Below are the code and all the weights of a small trained network. Each question names an input and a class and asks about switching units off, where a switched-off unit gives its printed mean instead of its output.

import numpy as np


def w(rows, s, z=0):
    codes = np.array(rows[::2]) - 128.0
    scale = np.full(codes.shape[1], s)
    scale[-1] = z or s
    return codes * scale


def norm(h):
    return h / np.sqrt((h * h).mean(-1, keepdims=True) + 1e-5)


def f(y):
    return np.maximum(y, 0)


def log_softmax(a):
    a = a - a.max(-1, keepdims=True)
    return a - np.log(np.exp(a).sum(-1, keepdims=True))


def net(x, mask):
    res = np.array(x, float).reshape(1, 3) / 4 @ E
    u = 0
    for l in range(2):
        y = f(norm(res) @ A[l][:, :-1].T + A[l][:, -1])
        res = res + np.where(mask[u : u + 9], y, B[l][:, -1]) @ B[l][:, :-1]
        u += 9
    return log_softmax(norm(res)[-1] @ U[:, :-1].T + U[:, -1])


A, B = {}, {}
E = w([
[143,143,144,124,139,147,190,181,13],'x0',
[143,192,218,149,254,146,94,189,152],'x1',
[194,133,182,183,77,96,165,127,152],'x2',
],0.0084)
A[0] = w([
[254,110,170,134,108,65,169,94,158,1],'0.n1',
[43,112,135,60,131,205,124,142,121,19],'0.n2',
[167,68,93,76,41,125,133,109,124,173],'0.n3',
[146,170,208,135,183,147,92,153,103,139],'0.n4',
[177,18,158,112,151,95,90,95,175,60],'0.n5',
[130,128,129,117,151,126,128,64,185,20],'0.n6',
[78,114,88,65,185,184,101,91,229,105],'0.n7',
[40,99,99,70,125,152,63,207,197,110],'0.n8',
[132,138,88,119,123,187,32,142,92,44],'0.n9',
],0.0073,0.0072)
B[0] = w([
[30,87,190,81,158,56,177,52,81,161],'0.n1',
[64,88,197,123,159,2,177,83,125,146],'0.n2',
[112,181,163,103,156,171,124,160,162,254],'0.n3',
[175,60,137,130,155,201,120,103,165,219],'0.n4',
[98,194,59,143,100,69,182,107,109,150],'0.n5',
[130,196,14,181,38,54,138,77,175,135],'0.n6',
[184,192,59,146,87,93,98,133,102,194],'0.n7',
[63,91,213,141,151,96,216,101,93,182],'0.n8',
[55,110,141,63,168,36,161,31,64,138],'0.n9',
],0.0085,0.0077)
A[1] = w([
[186,172,90,143,114,120,125,126,169,157],'1.n1',
[120,76,120,114,38,203,119,138,132,3],'1.n2',
[158,99,220,201,57,90,160,151,153,11],'1.n3',
[122,77,142,148,141,151,146,191,33,116],'1.n4',
[116,203,174,132,96,130,177,156,70,123],'1.n5',
[155,3,109,159,89,142,168,51,130,200],'1.n6',
[83,101,83,97,51,160,162,97,98,57],'1.n7',
[178,127,97,160,103,154,105,200,23,46],'1.n8',
[147,98,132,83,39,132,161,118,123,84],'1.n9',
],0.011,0.0054)
B[1] = w([
[148,144,73,129,80,172,103,204,96,184],'1.n1',
[215,90,241,154,233,190,82,194,184,168],'1.n2',
[53,2,110,177,215,30,85,7,4,205],'1.n3',
[104,96,84,160,25,67,105,72,144,249],'1.n4',
[105,222,91,43,129,146,162,171,202,254],'1.n5',
[85,233,86,16,92,177,180,207,127,229],'1.n6',
[189,63,207,207,198,139,110,118,91,243],'1.n7',
[137,197,40,148,48,68,47,94,220,180],'1.n8',
[174,70,160,199,187,130,83,122,119,221],'1.n9',
],0.0096,0.0066)
U = w([
[4,44,204,114,224,22,176,7,12,144],'0',
[234,49,229,208,209,244,65,212,151,136],'1',
[133,174,23,202,36,48,13,75,209,111],'2',
[78,240,117,4,97,169,227,214,139,167],'3',
[119,69,188,142,85,110,221,231,126,4],'4',
],0.016)

Each question gives the input, the list of numbers given to net, and the class t.
The units are the neurons (one row each of A and B). Each row of codes is followed by its name. A weight is (code - 128) times the scale printed after its matrix; where a second scale follows, it is the last column's (A, B and U).
mask holds one flag per neuron, layer by layer. A switched-off neuron (its flag False) gives its mean, the last column of its row in B, instead of its output. The means were averaged over made-up inputs and are rounded, as every weight is.
A unit's drop is (log p(t) with every unit on - log p(t) with that unit switched off) / (log p(t) with every unit on - log p(t) with every unit switched off).
The circuit of an input: a set's keep is (log p(t) with only the set's units on - log p(t) with every unit switched off) / (log p(t) with every unit on - log p(t) with every unit switched off). Starting from the 12 units with the biggest drops (on a tie, the unit counted first), units are removed one at a time, each time the one whose removal leaves the highest keep (on an exact tie, the one counted first), for as long as the keep stays at least 0.8.
circuit, biggest first: the units of the circuit, biggest drop first
unit that matters most: the unit with the biggest drop
top k neurons: the k neurons with the biggest drops, biggest first
k most important neurons of layer l: the k neurons of layer l with the biggest drops, biggest first
drop when u is switched off: that unit's drop, to one decimal
input [4,4,8], class 0: circuit, biggest first -> [1.n3]
input [6,-5,-5], class 2: 2 most important neurons of layer 1 -> [1.n4 1.n8]
input [-6,0,-6], class 0: 3 most important neurons of layer 1 -> [1.n8 1.n4 1.n5]
input [7,-6,-6], class 2: top 2 neurons -> [1.n4 1.n8]
input [8,4,6], class 2: top 2 neurons -> [1.n8 0.n8]
input [2,3,0], class 3: top 3 neurons -> [0.n4 0.n3 1.n6]
input [-7,6,-3], class 2: 4 most important neurons of layer 1 -> [1.n7 1.n2 1.n9 1.n6]
input [0,-3,-2], class 3: 2 most important neurons of layer 0 -> [0.n3 0.n4]
input [0,5,5], class 0: top 3 neurons -> [1.n3 0.n3 0.n1]
input [7,-2,8], class 0: top 2 neurons -> [1.n3 0.n1]
input [-3,-4,-3], class 1: top 2 neurons -> [1.n7 1.n3]
input [2,-4,8], class 0: drop when 1.n3 is switched off -> 3.0
input [6,1,2], class 2: drop when 1.n4 is switched off -> 0.1
input [-5,-5,2], class 1: unit that matters most -> 1.n4
input [4,1,6], class 0: drop when 1.n3 is switched off -> 3.3
input [7,5,2], class 2: 2 most important neurons of layer 1 -> [1.n4 1.n8]
